After every row comes roughly how far along a hidden order it lies, from 0 to 12.
(in the rows, 128 means zero)
[115  52 116 130 133 139 107 145 135 135 126 122 138 129 129 115 142 136
 146 123 122 125 223 116 133 124 175 133 127 130 165 136 136 134 122 158
 128 127  97 125 129 134 118 150  84 153 124 125] => 6
[117  34 141 128 104 128 135 138 139 141 124 126 145 132 148  82 188 134
 138  95  98 113 189 123 116 130 147 121 142 123 106 121 148 137 120 190
 126  96 110 118 162  96 149 154 157 123 122 123] => 3
[122  29  98 131 137 154  91 170 142 125 134 112 136 130 132 139 167 129
 156 142 147 138 177 109 147 119 221 139 125 146 202 131 130 134 120 103
 133 148  98 127  76 160 111 153  52 153 131 125] => 8
[123 121 153 127 116 109 157 108 128 131 120 138 137 129 135  88 109 133
 109  80  97 118 125 135 137 144 106 123 136 102 101 130 135 128 126 160
 125  93 129 118 202  99 140 131 197 116 120 116] => 3
[134 172 139 134 108 112 124 113 128 105 129 130 120 127 117 111 117 130
 102  88 122 142  83 130 189 145 135 135 113 113 156 123 126 130 131  73
 132 106 135 131 150 155 118 124 165 110 132 115] => 8
[136 194 114 135 124 127 111 116 122  99 132 131 114 126 104 161 120 129
 105 101 143 152  76 129 190 148 137 142  92 116 177 131 114 125 129  38
 134 132 144 135 125 158 103 115 114 124 135 119] => 11
[134  71  98 140 113 133  68 154 142 101 134 114 113 126 115 121 166 125
 135 118 133 153 146 106 188 127 211 147 106 148 221 116 131 137 128  33
 135 130 112 137  82 163 100 138  69 128 139 125] => 11
[125  53  98 132 131 155  79 170 145 121 131 110 129 127 130 155 165 130
 151 139 145 144 206 101 163 119 225 146 116 149 218 134 134 135 123  93
 135 149  98 131  71 166 109 151  44 150 136 123] => 10
[134 143 147 133  97  94 138 102 129 120 123 139 123 128 124  80 101 132
 102  67  92 131  79 130 155 144 115 127 125 108 114 118 132 131 132 111
 131  83 142 128 183 105 138 130 203 103 127 117] => 6
[131 151 115 135 126 137 103 130 132 108 133 125 124 127 113 135 141 128
 116 105 129 145 123 119 193 141 174 144 102 121 186 130 125 127 126  65
 134 129 130 130 129 162 103 127 107 129 131 115] => 9
[114  22 142 124 118 119 140 136 142 137 121 126 144 131 149  75 136 136
 140  98  93 114 201 121 117 128 147 123 158 125 119 127 149 137 122 195
 126  99 108 119 165 101 146 156 167 133 121 123] => 3
[116   1 108 132 136 143  94 158 136 126 129 118 139 129 127 111 157 135
 148 124 134 127 231 112 147 125 201 137 128 134 177 134 136 136 122 150
 132 127  93 126 122 146 113 153  79 154 125 122] => 6
[118   6 103 133 140 145 102 166 138 129 135 114 135 131 136 113 164 128
 157 131 133 129 249 106 145 117 210 134 134 139 182 122 139 134 119 180
 133 127  91 125 102 148 112 159  66 149 125 127] => 6
[133 118 118 135 128 138  97 140 134 107 135 122 119 127 117 141 151 123
 131 130 140 144 124 118 173 131 170 141 107 135 186 120 126 129 127  63
 134 137 123 132 114 153 105 127  89 127 134 125] => 10
[136 167 109 137 117 131  92 128 135 103 131 123 116 125 109 145 137 128
 121 104 144 153  95 117 201 139 179 147  97 127 201 130 122 129 130  31
 136 128 127 134 120 171 100 128  91 131 136 114] => 11
[121   3 123 137 115 115 101 145 133 117 134 125 130 132 134  78 146 130
 139  94  95 125 177 111 141 132 168 127 149 133 137 102 144 140 122 126
 132  92 111 125 124 121 137 152 144 115 127 123] => 5
[132 121 111 139 125 134 100 141 125 112 139 122 120 128 111 123 153 123
 124 108 128 143 125 119 176 138 160 142 112 129 184 111 128 130 125  46
 136 122 126 130 115 151 105 128 103 115 133 120] => 9
[129 145 113 131 130 140 104 139 139 116 130 122 125 126 120 143 152 129
 131 133 144 147 152 119 163 131 178 140 113 135 192 134 126 129 127  83
 133 145 117 131 117 157 104 127  79 142 131 123] => 9
[135 122 106 135 106 133  78 137 144 108 125 119 115 123 109 140 150 131
 126 110 142 161 130 109 217 128 218 155 100 139 229 139 123 136 132  25
 141 138 112 136  92 168  95 137  63 146 137 116] => 12
[112   1 156 124 131 133 146 149 145 158 128 118 158 133 166  58 155 123
 157 133  96  96 252 129  61 109 167 116 175 131  96 109 157 129 120 237
 124 111 102 113 168  98 148 148 165 126 116 136] => 0
[113   1 115 132 131 132 110 152 136 133 129 120 139 131 137  96 156 130
 159 120 118 114 238 112 114 119 189 129 158 138 153 119 143 136 120 163
 131 115  98 122 124 121 129 150 105 145 122 129] => 4
[129  99 125 131 119 120 117 128 132 123 127 130 128 128 138 106 127 131
 125 100 117 130 149 120 161 135 154 135 124 121 140 125 132 132 127 124
 131 112 124 128 148 125 123 136 126 124 127 120] => 7

Part 2:
[131 106 131  74 125  87 137 110 162 139  97 136 118 152 106 145 123 115
 141 120 120] => 4
[120 178 129 103 135 107 144 115 143 124 120 141 116 157 117 133 128 120
 139 123 101] => 8
[105 141 125 159 154 190 138 126 103  93 169 147 115 168 143 116 138 132
 137 110  37] => 5
[118 181 128 124 139   1 143 121 131 114 134 141 116 158 124  43 132 124
 140 114  89] => 11
[119 133 128 111 138 111 142 115 136 121 128 141 116 158 122 133 118 123
 145 125 121] => 5
[116 134 128 119 140 114 142 119 129 114 135 143 116 158 126 129 132 125
 139 128  89] => 4
[114 135 126 135 143 118 141 123 122 109 143 144 117 160 130 114 134 127
 140 106  82] => 8
[117 181 128 119 141  35 142 124 130 114 135 143 116 156 125 129 131 124
 104 104  88] => 10
[116 133 128 125 139 112 142 115 130 114 135 143 116 159 125 129 131 124
 106 126  63] => 8
[132 124 131  49 122  82 151 106 170 146  49 137 118 148  98 149 112 112
 148 117 139] => 5
[117 135 128 118 139 109 137 115 131 116 132 143 116 157 124 132 114 124
 105 126  91] => 6
[120 133 128 107 137  97 144 120 139 120 125 141 117 156 119 190 129 122
 138 124  98] => 6
[109 136 126 145 148 124 139 122 111 100 158 145 115 163 137 120 135 129
 139 130  73] => 7
[121 132 129 103 135 108 145 114 141 124 120 142 118 159 118 165 128 121
 143 124 101] => 6
[112 135 127 126 141 112 141 120 124 110 141 143 116 160 129 126 116 126
 145 128 109] => 5
[110 181 126 147 147  51 139 124 112 101 154 144 115 125 136  38 135 129
 138 128  74] => 12
[117 136 128 112 138 113 143 123 132 116 131 143 117 130 124 132 131 123
 139 126  64] => 8
[113 136 127 132 143 120 140 120 121 108 144 145 116 162 130  39 135 127
 138 129  84] => 7
[116 134 127 125 142 112 142  81 126 112 138 142 120 157 126 122 132 125
 138 105  87] => 6
[123 131 129 100 133 147 134 115 143 126 119 141 117 155 116 198 128 120
 140 123  99] => 5
[112 136 126 134 145  62 140 123 116 105 147 144 115 162 134 125 134 128
 137 128  76] => 7
[111  75 126 125 147 185 128 123 113 101 126 145 116 163 135 184 118 129
 142 131  98] => 0
[116  85 128 121 140 111 142 120 126 114 136 143 115 158 126 129 132 125
 139 127 116] => 4
[122 131 129 105 133 105 145 118 142 125 120 140 117 154 117 136 128 121
 139 124  99] => 6
[112 135 127 134 144 118 140 122 120 107 145 143 116 126 131 126 134 127
 105 129  77] => 8
[124 172 129  93 132   1 146 113 149 129 113 142 117 153 113 144 128 119
 140 122 103] => 9
[127 127 130  85 126  93 146 113 155 134 108 139 118 154 110 143 125 117
 141 121 115] => 8
[121 136 128 106 137 104 143 115 140 121 125 140 116 120 119 133 129 122
 138 124  71] => 7
[117 133 128 115 138  66 143 118 135 115 132 143 117 158 124 131 130 123
 145 126 117] => 5
[117 180 128 123 140   3 142 121 131 115 133 142 117 120 125  94 132 124
 111 126  62] => 12
[122 140 129  98 133 101 145 118 143 125 118 140 117 154 116 135 128 121
 140 123 102] => 9
[114 139 126 138 144 183 140 121 118 107 146 143 116 161 132 124 135 127
 139 129  68] => 5
[123 111 129  81 133 105 145  49 145 125  81 140 117 155 115 201 110 120
 140 123 104] => 2
[ 97 138 123 184 160 146 135  64  82  79 190 150 114 171 156 165 126 138
 137 137  73] => 2
[112  75 126 137 141 186 140  84 115 106 110 144 116 162 134 185 134 128
 139 129  75] => 1
[117 135 128 117 140   4 143 115 131 119 134 142 116 157 124 131 131 124
 139 126  91] => 7
[113 134 127 124 142 110 141 119 126 111 139 143 116 165 128 124 131 126
 139 127  84] => 7
[114  74 127 112 141 177 140  56 125 110 104 143 116 158 129 187 117 126
 139 128  83] => 0
[114 131 127 120 140 176 141 106 128 114 135 143 117 158 126 193 132 125
 140 126  88] => 3
[120 180 128 109 138  50 143 117 135 118 129 142 116 136 122 130 130 123
 140 125  96] => 8
[122 130 128 103 135 108 144 116 140 122 122 141 117 154 119 173 128 121
 140 124  99] => 6
[122  70 129  98 133 140 136  50 143 127 121 141 119 153 116 139 128 120
 145 123 130] => 1
[113 182 127 138 144 118 141 124 121 108 146 144 115 164 126 125 133 127
 105 129  81] => 9
[121 131 129  98 132  95 144 112 144 126 118 141 117 155 117 138 128 120
 139 123 101] => 5
[112 136 126 134 145 117 140 122 115 106 124 144 116 162 132 123 134 128
 138 129  78] => 3
[111 138 126 135 146 119 140 121 116 104 151 144 116 163 133 122 135 129
 139 129  74] => 6
[116 134 127 125 141 176 142 118 128 113 138 143 116 156 127 190 132 124
 143 127  84] => 4
[113 137 126 135 146 144 140 117 118 105 149 144 117 160 133 129 135 128
 130 129  51] => 8
[104 140 125 165 154 134 136 128  97  91 171 148 115 130 146 112 139 133
 104 134  60] => 9
[126 129 129  91 131 161 135 110 149 131  72 139 118 154 112 202 126 118
 138 122 133] => 3
[124 130 129  97 133  97 135 114 146 129 113 140 118 153 114 138 127 119
 140 122 105] => 7
[117 142 128 113 139  36 142  98 131 115 132 142 117 158 124  44 131 124
 145 104 120] => 6
[110  77 125 132 149 189 138  58 108  96 122 146 115 164 139 174 137 131
 144 132  68] => 0
[119 132 128 115 139  94 144 117 136 118 122 141 117 157 121  82 130 122
 123 125  78] => 10
[132 172 131  72 122   1 148 108 169 145  90 137 118 146 101  67 121 113
 141 118 127] => 11
